Below are the code and all the weights of a small trained network. Each question names an input and a target symbol and asks about switching units off, where a switched-off unit gives its printed mean instead of its output.

import numpy as np


def w(rows, s, z=0):
    codes = np.array(rows[::2]) - 128.0
    scale = np.full(codes.shape[1], s)
    scale[-1] = z or s
    return codes * scale


def norm(h):
    return h / np.sqrt((h * h).mean(-1, keepdims=True) + 1e-5)


def f(y):
    return np.maximum(y, 0)


def softmax(a):
    e = np.exp(a - a.max(-1, keepdims=True))
    return e / e.sum(-1, keepdims=True)


def log_softmax(a):
    a = a - a.max(-1, keepdims=True)
    return a - np.log(np.exp(a).sum(-1, keepdims=True))


def net(x, mask):
    ids = ['ΓΛΨαμπ'.index(c) for c in x.split()]
    T = len(ids)
    res = E[ids] + P[:T]
    r = norm(res)
    for j in range(2):
        rows = slice(3 * j, 3 * j + 3)
        q, k, v = (r @ M[0][rows].T for M in (Q, K, V))
        z = softmax(np.where(np.tri(T) > 0, q @ k.T / 3**0.5, -1e9)) @ v
        o = O[0][rows]
        res = res + np.where(mask[j], z, o[:, -1]) @ o[:, :-1]
    y = f(norm(res) @ A[0][:, :-1].T + A[0][:, -1])
    res = res + np.where(mask[2:18], y, B[0][:, -1]) @ B[0][:, :-1]
    return log_softmax(norm(res)[-1] @ U[:, :-1].T + U[:, -1])


Q, K, V, O, A, B = {}, {}, {}, {}, {}, {}
E = w([
[96,112,146,106],'Γ',
[40,124,144,56],'Λ',
[50,151,217,151],'Ψ',
[89,252,109,198],'α',
[165,157,167,137],'μ',
[141,109,28,176],'π',
],0.017)
P = w([
[255,192,163,65],'0',
[181,79,226,127],'1',
[199,193,125,144],'2',
[157,126,150,180],'3',
[95,66,184,244],'4',
[101,102,184,218],'5',
[78,84,213,231],'6',
],0.0074)
Q[0] = w([
[138,131,124,205],'h1',
[51,119,101,165],'h1',
[67,87,2,52],'h1',
[47,132,168,173],'h2',
[93,128,95,62],'h2',
[108,185,192,179],'h2',
],0.013)
K[0] = w([
[210,51,80,166],'h1',
[55,120,110,186],'h1',
[81,82,23,26],'h1',
[3,166,69,215],'h2',
[150,112,166,227],'h2',
[24,81,42,188],'h2',
],0.011)
V[0] = w([
[5,154,58,36],'h1',
[213,174,228,75],'h1',
[81,111,152,154],'h1',
[67,155,179,25],'h2',
[179,9,172,76],'h2',
[95,116,11,115],'h2',
],0.012)
O[0] = w([
[43,128,168,10,52],'h1',
[76,39,143,211,253],'h1',
[143,119,204,127,186],'h1',
[119,192,170,64,193],'h2',
[218,79,100,99,15],'h2',
[88,87,38,97,1],'h2',
],0.011,0.0059)
A[0] = w([
[54,145,96,159,155],'n1',
[152,191,101,153,131],'n2',
[89,135,161,133,106],'n3',
[108,90,122,31,152],'n4',
[123,64,167,109,135],'n5',
[157,69,102,167,255],'n6',
[109,113,132,84,96],'n7',
[138,113,153,147,144],'n8',
[91,192,115,172,137],'n9',
[71,69,70,120,104],'n10',
[126,153,123,180,99],'n11',
[184,181,47,111,156],'n12',
[111,199,161,46,100],'n13',
[173,9,133,57,161],'n14',
[82,155,57,79,109],'n15',
[66,92,147,56,192],'n16',
],0.014,0.0041)
B[0] = w([
[28,110,67,86,233],'n1',
[90,116,78,93,185],'n2',
[182,158,108,88,231],'n3',
[165,171,79,211,161],'n4',
[113,147,122,38,207],'n5',
[50,38,181,174,218],'n6',
[159,138,132,175,145],'n7',
[118,109,123,88,211],'n8',
[106,83,125,71,254],'n9',
[153,96,51,85,148],'n10',
[176,113,128,173,217],'n11',
[2,26,69,149,164],'n12',
[209,107,132,182,191],'n13',
[109,143,82,25,167],'n14',
[112,86,54,144,142],'n15',
[198,176,57,155,197],'n16',
],0.017,0.0062)
U = w([
[135,99,172,8,210],'Γ',
[170,205,117,83,217],'Λ',
[113,212,234,123,246],'Ψ',
[22,247,138,107,2],'α',
[153,128,158,191,154],'μ',
[157,43,48,91,10],'π',
],0.011,0.002)

Each question gives the input, a string of symbols that net reads in full, and the target symbol t.
The units are the heads (3 rows each of Q, K, V and O) and the neurons (one row each of A and B). Each row of codes is followed by its name. A weight is (code - 128) times the scale printed after its matrix; where a second scale follows, it is the last column's (O, A, B and U).
mask holds one flag per unit, heads first, then neurons. A switched-off unit (its flag False) gives its mean, the last column of its rows in O or B, instead of its output. The means were averaged over made-up inputs and are rounded, as every weight is.
A unit's drop is (log p(t) with every unit on - log p(t) with that unit switched off) / (log p(t) with every unit on - log p(t) with every unit switched off).
The circuit of an input: a set's keep is (log p(t) with only the set's units on - log p(t) with every unit switched off) / (log p(t) with every unit on - log p(t) with every unit switched off). Starting from the 12 units with the biggest drops (on a tie, the unit counted first), units are removed one at a time, each time the one whose removal leaves the highest keep (on an exact tie, the one counted first), for as long as the keep stays at least 0.8.
units of the circuit, in order: the units of the circuit, biggest drop first
top k neurons: the k neurons with the biggest drops, biggest first
heads that matter: for each layer, one digit per head in row order, 1 if its drop is at least 0.15 and else 0, layers parted by /
drop when u is switched off: that unit's drop, to one decimal
input Γ α Γ Ψ Λ Γ, target Ψ: units of the circuit, in order : h1, n1, h2, n9
input Ψ Γ μ, target μ: units of the circuit, in order : h1
input Γ Ψ Γ, target Ψ: units of the circuit, in order : h2, n9
input α μ Ψ Γ π Λ, target Λ: units of the circuit, in order : h1, n16, n4
input μ α Γ Γ, target α: heads that matter : 01
input μ Γ μ Γ, target μ: top 2 neurons : n9, n1
input α Λ Γ, target α: heads that matter : 11
input Γ α Λ α π α, target π: heads that matter : 01
input μ Γ Ψ μ Γ Ψ, target μ: heads that matter : 10
input Γ π Γ Γ Γ, target Γ: heads that matter : 11
input Γ Γ Γ Γ, target Γ: heads that matter : 01
input π π Ψ, target π: heads that matter : 01
input Γ Λ π Γ Λ Γ, target Λ: heads that matter : 10
input Γ μ Γ, target μ: drop when h1 is switched off : 0.6
input Ψ α Γ Λ π α Ψ, target π: drop when n10 is switched off : 0.2
input Ψ Γ π α, target π: drop when h2 is switched off : 0.3
input α π μ, target μ: drop when h1 is switched off : 0.3
